[ 13.1  18.7 -23.2   9.7  -6.0  14.6  -5.7   6.6 -21.8 -15.5  -4.9  14.0
   4.9 -27.2  -9.1 -11.6  13.0  22.0 -28.4  -5.2  -2.6   6.3   1.6   4.3
  -2.6   6.3  -1.3]
J938 [92]
[ 21.1  10.2  11.0  -1.0  45.8  -0.7 -11.8 -25.5  -2.2  -9.2   4.7   6.7
  14.2 -52.9   7.4   9.0   5.8  -4.1 -11.6 -31.0   1.0  15.8 -28.7  -2.7
   1.1   4.3  10.3]
J363 [98]
[ 12.0  44.3 -23.9   0.6  -9.0  37.4  -8.0   7.3 -16.0 -11.1 -19.5   3.8
  15.1  -9.1   4.7   4.2   8.4  25.0 -23.3 -32.0  -0.6 -11.6   3.3   3.4
 -60.3   2.1 -11.0]
J938 [92]
[  2.6  16.8  16.0   0.4  39.2   3.1  -2.2 -12.5  -0.7 -10.8  -4.2  12.6
  -0.4 -31.8  11.2   1.2  -2.3  -2.6   5.8  -4.5  -3.5  19.2 -36.6  -2.4
   4.9  15.6   0.6]
J363 [98]
[ 23.4   8.7   5.9 -12.8  41.2   3.4 -12.6 -33.6   7.4 -10.4   5.6   6.2
   0.4 -34.3  -5.4  -5.6  -4.8  14.2   3.0   2.1   7.3  28.4 -35.6  -4.8
   7.4  -2.3   0.1]
J363 [98]
[ 15.2  -8.6  -1.4  -3.8  30.1   5.6  -1.2 -25.5  -4.1   3.5   1.3  -1.5
  14.1 -27.2   3.5 -12.9   1.2  -8.9  -1.4  -9.6  -2.9  20.6 -41.4  -1.2
  74.9  10.4  -3.7]
J363 [97]
[ 12.1  19.6  -8.5   6.2   3.5  10.0   0.7   8.4 -20.2 -20.6   6.3   6.4
  23.2 -21.3  -8.6  -7.6   6.8  17.0 -28.0 -13.6 -10.2  13.1   1.1  -5.9
  -1.9  21.2  -7.5]
J938 [105]
[  6.0  34.9 -12.0 -15.7 -17.5  25.1  -2.5  28.1 -23.8 -19.0 -14.5  10.0
  21.8  -9.3 -17.6 -43.3 -12.6   8.7 -30.4 -29.8 -12.4  -5.1  19.0 -13.5
 -15.5  14.5   1.6]
J938 [105]
[  9.5  17.2 -20.2  -3.0   5.1  21.0  -2.7   4.9 -31.1 -19.7  -5.0   9.4
  18.1 -21.3  -3.6  -3.0  -4.2  25.0 -20.0 -31.6 -32.7  15.3   0.2   6.3
  -8.7   6.1  -5.3]
J938 [101]
[ 20.7  17.3   3.1 -21.3  31.9   5.7 -16.9 -31.6  -2.9 -14.1  -0.1  -0.8
  11.4 -44.4   9.7 -12.1   0.3  -2.4   2.9  -8.7  -1.7  18.2 -36.5   4.1
  -1.2   3.7  -7.6]
J363 [98]
[ 14.6   7.8 -21.7   4.2  -9.0   8.7  -5.3  -0.2 -23.7 -12.7 -18.9  12.2
  18.5 -29.5 -19.1 -15.1  19.4  11.3 -21.2 -25.9 -11.5   7.2  12.4  -8.7
   0.2   2.0   3.3]
J938 [101]
[ 20.5   1.9   2.4 -10.4  47.3  12.2 -14.7 -19.8  -1.2  -0.1   1.7  -3.2
  -2.3 -36.6  16.3  -6.5   3.8   8.3  -7.9  -9.0  -3.7  30.5 -41.7  -4.9
  15.8   7.1   0.3]
J363 [89]
[ 24.2   9.1 -19.9  -2.2 -18.2  17.6  -0.6   1.2 -27.0 -13.5  -9.1  18.1
  40.9 -19.0 -12.7  -1.3  11.3  15.6 -33.2 -31.1  -7.6  11.5   5.3  -4.7
 -13.3  -1.0  13.8]
J938 [101]
[ 18.6  -2.9   8.7  -2.6  27.8  -3.2   0.5 -34.5  -5.4   0.2   6.1  -4.3
  -4.3 -38.3   5.7 -10.2   0.7  -4.0   1.7   3.4   2.0  20.1 -37.5  -2.0
  20.6  15.1  -5.6]
J363 [97]
[  8.6  12.8   4.1   2.2 -12.1  23.2  -5.9   5.8 -23.6 -10.9  -8.9  10.8
  30.9 -19.3 -37.8   8.9  -1.2  16.5 -47.3 -42.7 -25.5  -2.9  -9.8  -8.7
  -9.2  10.3  -2.0]
J938 [92]
[  9.9  23.0 -18.4   6.4   5.1  15.0  -1.9  13.6 -24.6 -18.7  -8.5   3.5
  26.5 -27.1 -12.8 -11.6   7.2  13.4 -17.7 -26.3 -18.4   7.7   0.2   1.6
  -9.1  17.5  -9.3]
J938 [105]
[ 26.8  -7.3  10.9   2.4  33.6  -3.7 -12.6 -35.2  -4.2  18.3  10.2   5.5
   5.0 -31.8   6.0 -15.9   4.4 -12.1 -31.3  15.2   1.8  29.7 -36.8  -8.4
   5.9  14.9   0.5]
J363 [89]
[ 22.5   1.0 -26.9   5.3  -7.7  35.4 -14.6  -0.1 -25.5  -5.8  -3.3   1.7
  25.4 -36.7  -3.8 -23.1   9.6  20.0 -32.7 -23.0 -11.8   9.1  -6.7   0.9
  11.0  11.3   0.0]
J938 [101]
[  7.6  -2.9   9.7   0.1  30.6  -7.2  -1.8 -24.1  -6.4  10.2 -12.8  -5.0
  10.3 -33.0   9.0  -7.9  -9.4  -7.9  -9.0 -22.4   0.5   7.0 -30.4   1.6
   6.6 -10.1  -6.1]
J363 [98]
[ 20.9  49.9 -16.6   9.6 -12.5  19.8  -3.8  12.0 -17.4  -4.8  -4.3  -1.5
  22.7 -27.6  -8.2  -3.7   0.5  25.0 -28.5 -25.5  -3.7  13.9  11.9  -5.9
  -9.4  -0.5   1.2]
J938 [92]
[ 16.7  15.9   4.1  -2.3  39.8   8.3   1.4 -24.5  -3.0  -6.6   2.3  -7.0
  16.1 -43.3  -0.9 -13.3  -0.5  18.5   5.8  -8.2  -2.4  22.0 -20.0   2.2
   9.2   1.3  -2.2]
J363 [98]
